Below is a small trained network, with its code and all its weights. Each question gives an input and a class and asks what happens when units are switched off, that is, made to give their printed mean instead of their output.

import numpy as np


def w(rows, s, z=0):
    codes = np.array(rows[::2]) - 128.0
    scale = np.full(codes.shape[1], s)
    scale[-1] = z or s
    return codes * scale


def f(y):
    return y / 2 * (1 + np.tanh(0.7978845608 * (y + 0.044715 * y**3)))


def log_softmax(a):
    a = a - a.max(-1, keepdims=True)
    return a - np.log(np.exp(a).sum(-1, keepdims=True))


def net(x, mask):
    res = np.array(x, float).reshape(1, 5) / 4 @ E
    y = f(res @ A[0][:, :-1].T + A[0][:, -1])
    res = res + np.where(mask, y, B[0][:, -1]) @ B[0][:, :-1]
    return log_softmax(res[-1] @ U[:, :-1].T + U[:, -1])


A, B = {}, {}
E = w([
[67,204,108,131,186],'x0',
[158,131,9,95,224],'x1',
[64,60,230,139,239],'x2',
[38,53,110,31,86],'x3',
[30,254,247,42,118],'x4',
],0.0082)
A[0] = w([
[70,123,166,2,105,229],'neuron 1',
[140,169,103,159,80,185],'neuron 2',
[93,147,167,86,109,11],'neuron 3',
[100,156,141,165,211,102],'neuron 4',
[139,41,75,131,130,220],'neuron 5',
[94,111,125,30,106,177],'neuron 6',
[202,177,69,159,153,246],'neuron 7',
[126,88,168,116,200,193],'neuron 8',
[153,198,155,82,71,252],'neuron 9',
[118,128,89,133,163,181],'neuron 10',
[146,140,90,123,137,37],'neuron 11',
[127,148,143,160,73,192],'neuron 12',
],0.016,0.0032)
B[0] = w([
[157,159,156,67,76,254],'neuron 1',
[50,121,157,129,119,166],'neuron 2',
[120,178,153,85,103,182],'neuron 3',
[187,187,137,100,224,184],'neuron 4',
[170,34,102,122,159,198],'neuron 5',
[146,128,176,11,101,204],'neuron 6',
[45,132,81,165,191,200],'neuron 7',
[211,154,95,134,139,190],'neuron 8',
[81,202,173,144,117,201],'neuron 9',
[81,115,9,92,179,157],'neuron 10',
[127,128,126,105,69,143],'neuron 11',
[127,112,180,172,164,163],'neuron 12',
],0.011,0.019)
U = w([
[222,173,132,163,254,250],'0',
[84,114,225,221,136,182],'1',
[143,134,183,82,155,23],'2',
[219,24,101,254,118,206],'3',
[182,51,99,19,75,175],'4',
[38,108,2,136,126,37],'5',
[156,206,212,60,30,75],'6',
[65,204,120,169,149,77],'7',
],0.0076,0.0014)

Each question gives the input, the list of numbers given to net, and the class t.
The units are the neurons (one row each of A and B). Each row of codes is followed by its name. A weight is (code - 128) times the scale printed after its matrix; where a second scale follows, it is the last column's (A, B and U).
mask holds one flag per neuron, in row order. A switched-off neuron (its flag False) gives its mean, the last column of its row in B, instead of its output. The means were averaged over made-up inputs and are rounded, as every weight is.
A unit's drop is (log p(t) with every unit on - log p(t) with that unit switched off) / (log p(t) with every unit on - log p(t) with every unit switched off).
The circuit of an input: a set's keep is (log p(t) with only the set's units on - log p(t) with every unit switched off) / (log p(t) with every unit on - log p(t) with every unit switched off). Starting from all 12 units, units are removed one at a time, each time the one whose removal leaves the highest keep (on an exact tie, the one counted first), for as long as the keep stays at least 0.8.
circuit, biggest first: the units of the circuit, biggest drop first
unit that matters most: the unit with the biggest drop
top k neurons: the k neurons with the biggest drops, biggest first
drop when u is switched off: that unit's drop, to one decimal
input [-3,0,4,2,0], class 4: unit that matters most -> neuron 9
input [3,0,2,-3,-7], class 5: top 3 neurons -> [neuron 7; neuron 10; neuron 12]
input [-4,6,0,1,-7], class 3: circuit, biggest first -> [neuron 5; neuron 6]
input [7,-1,-5,-6,-1], class 5: top 2 neurons -> [neuron 7; neuron 1]
input [-7,-8,6,-8,3], class 1: top 3 neurons -> [neuron 1; neuron 6; neuron 12]
input [8,5,-1,5,-2], class 5: top 2 neurons -> [neuron 10; neuron 1]
input [-6,2,-7,2,-6], class 5: top 3 neurons -> [neuron 7; neuron 2; neuron 8]
input [-5,4,7,-3,6], class 0: top 2 neurons -> [neuron 4; neuron 8]
input [-2,-3,0,-6,-3], class 3: drop when neuron 6 is switched off -> 0.2
input [4,-4,-2,-4,-8], class 5: drop when neuron 7 is switched off -> 0.6
input [-6,2,-7,-2,-4], class 5: drop when neuron 7 is switched off -> 0.5
